Below is a small trained network, with its code and all its weights. Each question gives an input and a class and asks what happens when units are switched off, that is, made to give their printed mean instead of their output.

import numpy as np


def w(rows, s, z=0):
    codes = np.array(rows[::2]) - 128.0
    scale = np.full(codes.shape[1], s)
    scale[-1] = z or s
    return codes * scale


def f(y):
    return y / 2 * (1 + np.tanh(0.7978845608 * (y + 0.044715 * y**3)))


def log_softmax(a):
    a = a - a.max(-1, keepdims=True)
    return a - np.log(np.exp(a).sum(-1, keepdims=True))


def net(x, mask):
    res = np.array(x, float).reshape(1, 6) / 4 @ E
    y = f(res @ A[0][:, :-1].T + A[0][:, -1])
    res = res + np.where(mask, y, B[0][:, -1]) @ B[0][:, :-1]
    return log_softmax(res[-1] @ U[:, :-1].T + U[:, -1])


A, B = {}, {}
E = w([
[157,92,51,181,31,149],'x0',
[103,54,203,167,73,37],'x1',
[151,100,144,89,124,150],'x2',
[93,119,95,161,149,104],'x3',
[109,118,109,146,137,116],'x4',
[3,157,107,11,59,129],'x5',
],0.0072)
A[0] = w([
[93,143,195,110,205,127,82],'n0',
[191,56,164,134,182,171,179],'n1',
[33,139,118,83,93,175,42],'n2',
[112,77,133,142,108,72,169],'n3',
[153,117,100,116,108,114,254],'n4',
[167,127,157,84,122,139,134],'n5',
[151,192,84,121,158,138,70],'n6',
[135,170,104,220,164,74,172],'n7',
[82,152,126,83,103,145,102],'n8',
[179,106,122,175,170,121,66],'n9',
[167,95,60,187,81,112,172],'n10',
[127,70,191,113,81,79,144],'n11',
[182,109,176,74,93,170,224],'n12',
[179,172,60,149,2,81,175],'n13',
[101,181,179,122,211,80,111],'n14',
[157,179,158,133,118,112,172],'n15',
[135,149,158,147,75,55,106],'n16',
[116,153,193,183,65,79,72],'n17',
[20,123,117,70,57,112,142],'n18',
[111,193,111,153,162,210,130],'n19',
[141,182,37,109,142,185,76],'n20',
[89,113,200,163,86,75,87],'n21',
],0.0099,0.006)
B[0] = w([
[68,14,132,177,88,238,171],'n0',
[164,227,169,135,59,98,219],'n1',
[195,146,142,163,50,145,185],'n2',
[145,142,96,71,192,124,191],'n3',
[3,171,172,73,164,123,216],'n4',
[95,105,156,122,137,106,144],'n5',
[165,82,48,103,129,158,152],'n6',
[161,214,138,150,112,89,211],'n7',
[218,123,164,149,77,66,170],'n8',
[228,145,98,165,49,182,171],'n9',
[77,153,161,121,126,181,231],'n10',
[178,120,69,78,201,145,202],'n11',
[57,189,108,160,173,110,206],'n12',
[11,94,195,127,170,200,238],'n13',
[38,64,173,202,75,206,187],'n14',
[95,132,147,104,103,79,158],'n15',
[209,94,78,41,173,164,161],'n16',
[207,114,56,71,134,172,164],'n17',
[210,221,170,168,46,101,254],'n18',
[179,94,49,41,164,70,189],'n19',
[139,69,49,50,144,130,192],'n20',
[200,72,49,73,192,160,182],'n21',
],0.0056,0.0071)
U = w([
[127,160,139,92,159,114,255],'0',
[237,174,156,138,39,118,25],'1',
[190,64,54,17,189,140,35],'2',
[101,151,146,95,167,99,208],'3',
[68,26,166,156,96,254,45],'4',
],0.0086,0.0066)

Each question gives the input, the list of numbers given to net, and the class t.
The units are the neurons (one row each of A and B). Each row of codes is followed by its name. A weight is (code - 128) times the scale printed after its matrix; where a second scale follows, it is the last column's (A, B and U).
mask holds one flag per neuron, in row order. A switched-off neuron (its flag False) gives its mean, the last column of its row in B, instead of its output. The means were averaged over made-up inputs and are rounded, as every weight is.
A unit's drop is (log p(t) with every unit on - log p(t) with that unit switched off) / (log p(t) with every unit on - log p(t) with every unit switched off).
The circuit of an input: a set's keep is (log p(t) with only the set's units on - log p(t) with every unit switched off) / (log p(t) with every unit on - log p(t) with every unit switched off). Starting from the 12 units with the biggest drops (on a tie, the unit counted first), units are removed one at a time, each time the one whose removal leaves the highest keep (on an exact tie, the one counted first), for as long as the keep stays at least 0.8.
units of the circuit, in order: the units of the circuit, biggest drop first
most important unit: the unit with the biggest drop
k most important neurons: the k neurons with the biggest drops, biggest first
input [6,-8,-5,-2,7,-1], class 2: most important unit => n20
input [-2,6,-6,1,-7,7], class 1: 3 most important neurons => n18; n2; n8
input [8,-5,1,-1,0,-7], class 4: 2 most important neurons => n13; n10
input [3,-8,-4,-3,-2,-5], class 2: 2 most important neurons => n20; n19
input [-8,-3,0,-4,-7,4], class 4: units of the circuit, in order => n0; n14
input [-6,1,-1,7,2,-5], class 4: 3 most important neurons => n14; n0; n18
input [-7,7,2,6,-4,4], class 2: units of the circuit, in order => n21; n11
input [-3,-8,-7,-7,4,6], class 2: units of the circuit, in order => n20; n19
input [3,8,5,-1,-7,-4], class 2: units of the circuit, in order => n11; n21
input [-6,4,-6,3,8,-8], class 1: units of the circuit, in order => n7; n9
input [-8,-3,-5,-4,4,-3], class 4: units of the circuit, in order => n14; n0
input [-5,7,4,7,6,6], class 2: units of the circuit, in order => n21; n11
input [-1,-4,3,-3,0,6], class 1: units of the circuit, in order => n18; n2
input [-2,8,-7,-2,-7,4], class 2: most important unit => n21
input [-6,-6,-4,4,-5,-7], class 1: 4 most important neurons => n1; n9; n7; n13
input [6,7,-4,0,-2,8], class 1: 3 most important neurons => n18; n2; n8
input [-8,0,4,-7,-3,-6], class 4: 3 most important neurons => n0; n14; n18
input [-1,7,-4,-6,-5,8], class 1: 2 most important neurons => n18; n2
input [7,2,-5,2,-3,-3], class 4: 3 most important neurons => n13; n10; n18
input [8,6,5,6,2,8], class 1: units of the circuit, in order => n18
